Below are the code and all the weights of a small trained network. Each question names an input and a class and asks about switching units off, where a switched-off unit gives its printed mean instead of its output.

import numpy as np


def w(rows, s, z=0):
    codes = np.array(rows[::2]) - 128.0
    scale = np.full(codes.shape[1], s)
    scale[-1] = z or s
    return codes * scale


def norm(h):
    return h / np.sqrt((h * h).mean(-1, keepdims=True) + 1e-5)


def f(y):
    return np.maximum(y, 0)


def log_softmax(a):
    a = a - a.max(-1, keepdims=True)
    return a - np.log(np.exp(a).sum(-1, keepdims=True))


def net(x, mask):
    res = np.array(x, float).reshape(1, 6) / 4 @ E
    u = 0
    for l in range(3):
        y = f(norm(res) @ A[l][:, :-1].T + A[l][:, -1])
        res = res + np.where(mask[u : u + 5], y, B[l][:, -1]) @ B[l][:, :-1]
        u += 5
    return log_softmax(norm(res)[-1] @ U[:, :-1].T + U[:, -1])


A, B = {}, {}
E = w([
[44,82,180,162,101,196,102,131],'x0',
[34,199,2,118,101,129,128,127],'x1',
[180,171,160,89,129,152,246,186],'x2',
[171,127,53,125,161,143,40,167],'x3',
[170,116,109,243,125,114,154,105],'x4',
[113,144,137,64,92,63,104,24],'x5',
],0.0026)
A[0] = w([
[62,96,176,122,144,127,103,11,68],'L0N0',
[99,206,119,92,79,188,252,159,64],'L0N1',
[83,156,154,29,164,115,53,85,157],'L0N2',
[131,54,112,82,151,117,28,86,154],'L0N3',
[113,155,86,31,136,120,57,149,2],'L0N4',
],0.0045,0.0021)
B[0] = w([
[81,157,65,208,35,178,137,228,225],'L0N0',
[149,128,127,97,74,77,111,147,252],'L0N1',
[38,198,118,90,116,2,116,35,247],'L0N2',
[106,144,145,85,86,80,177,233,247],'L0N3',
[46,51,198,43,247,192,60,64,184],'L0N4',
],0.0048,0.0027)
A[1] = w([
[149,149,109,47,139,133,238,185,100],'L1N0',
[169,187,128,146,151,87,121,86,23],'L1N1',
[231,88,254,105,123,155,89,180,2],'L1N2',
[108,131,144,203,159,192,128,173,157],'L1N3',
[92,133,113,35,68,74,124,122,204],'L1N4',
],0.005,0.0018)
B[1] = w([
[91,151,108,139,8,96,41,227,199],'L1N0',
[182,144,78,130,169,62,36,81,144],'L1N1',
[144,39,193,96,3,126,161,38,204],'L1N2',
[19,119,21,79,234,188,201,91,177],'L1N3',
[154,241,172,171,186,64,159,233,255],'L1N4',
],0.0043,0.0051)
A[2] = w([
[95,208,151,167,38,71,130,154,94],'L2N0',
[45,137,135,193,95,102,114,80,75],'L2N1',
[124,125,112,139,107,96,68,254,254],'L2N2',
[81,125,113,177,100,108,77,125,104],'L2N3',
[60,202,109,127,225,109,103,112,160],'L2N4',
],0.0049,0.0019)
B[2] = w([
[218,135,52,188,38,60,183,183,248],'L2N0',
[169,202,128,224,96,173,223,214,171],'L2N1',
[165,224,78,152,92,164,115,100,253],'L2N2',
[224,207,195,2,120,34,131,170,162],'L2N3',
[157,21,242,80,153,203,109,125,201],'L2N4',
],0.0045,0.006)
U = w([
[117,135,69,101,174,251,73,151,38],'0',
[176,3,202,110,79,156,168,70,82],'1',
[56,82,108,223,186,221,213,131,100],'2',
[188,130,85,164,205,96,104,37,2],'3',
[69,178,193,14,255,98,67,123,92],'4',
[168,238,121,151,50,72,176,230,254],'5',
],0.0078,0.0022)

Each question gives the input, the list of numbers given to net, and the class t.
The units are the neurons (one row each of A and B). Each row of codes is followed by its name. A weight is (code - 128) times the scale printed after its matrix; where a second scale follows, it is the last column's (A, B and U).
mask holds one flag per neuron, layer by layer. A switched-off neuron (its flag False) gives its mean, the last column of its row in B, instead of its output. The means were averaged over made-up inputs and are rounded, as every weight is.
A unit's drop is (log p(t) with every unit on - log p(t) with that unit switched off) / (log p(t) with every unit on - log p(t) with every unit switched off).
The circuit of an input: a set's keep is (log p(t) with only the set's units on - log p(t) with every unit switched off) / (log p(t) with every unit on - log p(t) with every unit switched off). Starting from the 12 units with the biggest drops (on a tie, the unit counted first), units are removed one at a time, each time the one whose removal leaves the highest keep (on an exact tie, the one counted first), for as long as the keep stays at least 0.8.
units of the circuit, in order: the units of the circuit, biggest drop first
k most important neurons: the k neurons with the biggest drops, biggest first
k most important neurons of layer l: the k neurons of layer l with the biggest drops, biggest first
drop of u: that unit's drop, to one decimal
input [5,7,1,5,-3,5], class 4: 3 most important neurons : L0N4; L2N4; L1N0
input [-4,1,-4,7,-6,-2], class 4: units of the circuit, in order : L0N4
input [-5,1,-3,5,1,3], class 4: units of the circuit, in order : L0N4; L1N0; L2N0
input [-4,-3,2,-1,7,-7], class 2: 2 most important neurons of layer 1 : L1N3; L1N4
input [6,-8,5,-3,-6,-7], class 1: units of the circuit, in order : L1N2; L1N4
input [-5,-8,5,7,4,-5], class 1: units of the circuit, in order : L1N2; L1N4; L2N0
input [-2,-1,2,0,5,-5], class 2: 3 most important neurons of layer 0 : L0N3; L0N2; L0N1
input [-1,0,-7,-3,3,-4], class 2: 2 most important neurons : L1N3; L0N2
input [-4,0,0,-2,-2,1], class 4: 2 most important neurons of layer 1 : L1N0; L1N2
input [-6,-4,5,8,-7,-5], class 0: units of the circuit, in order : L2N0; L1N4; L0N3; L0N2
input [-4,-6,1,4,-7,-6], class 1: 2 most important neurons : L1N2; L1N4
input [1,3,-2,2,8,-1], class 2: 3 most important neurons : L1N3; L0N2; L1N0
input [-4,0,4,1,-7,0], class 4: 2 most important neurons : L0N4; L0N0
input [-1,-8,2,5,0,2], class 1: units of the circuit, in order : L1N2
input [5,-3,-8,8,4,-6], class 0: 2 most important neurons of layer 2 : L2N0; L2N3
input [-4,-7,-6,-7,5,-6], class 1: 2 most important neurons : L1N2; L0N0
input [5,-6,5,-1,-6,0], class 1: 3 most important neurons : L1N2; L0N3; L0N0
input [4,3,5,8,5,-4], class 2: 2 most important neurons : L1N3; L0N3
input [-8,-7,4,7,8,0], class 3: 2 most important neurons of layer 1 : L1N1; L1N4
input [-8,-7,0,-4,7,1], class 1: most important neuron of layer 1 : L1N4
input [2,3,-4,-6,5,-4], class 2: drop of L1N3 : 0.6
input [-3,3,-1,-1,-6,-4], class 4: drop of L0N4 : 0.8
input [-5,-7,2,2,8,-4], class 1: drop of L2N1 : 0.0
input [8,-7,1,-1,-5,-1], class 2: 2 most important neurons of layer 0 : L0N1; L0N0
input [-7,2,-2,-3,-1,2], class 4: 3 most important neurons of layer 1 : L1N0; L1N2; L1N1
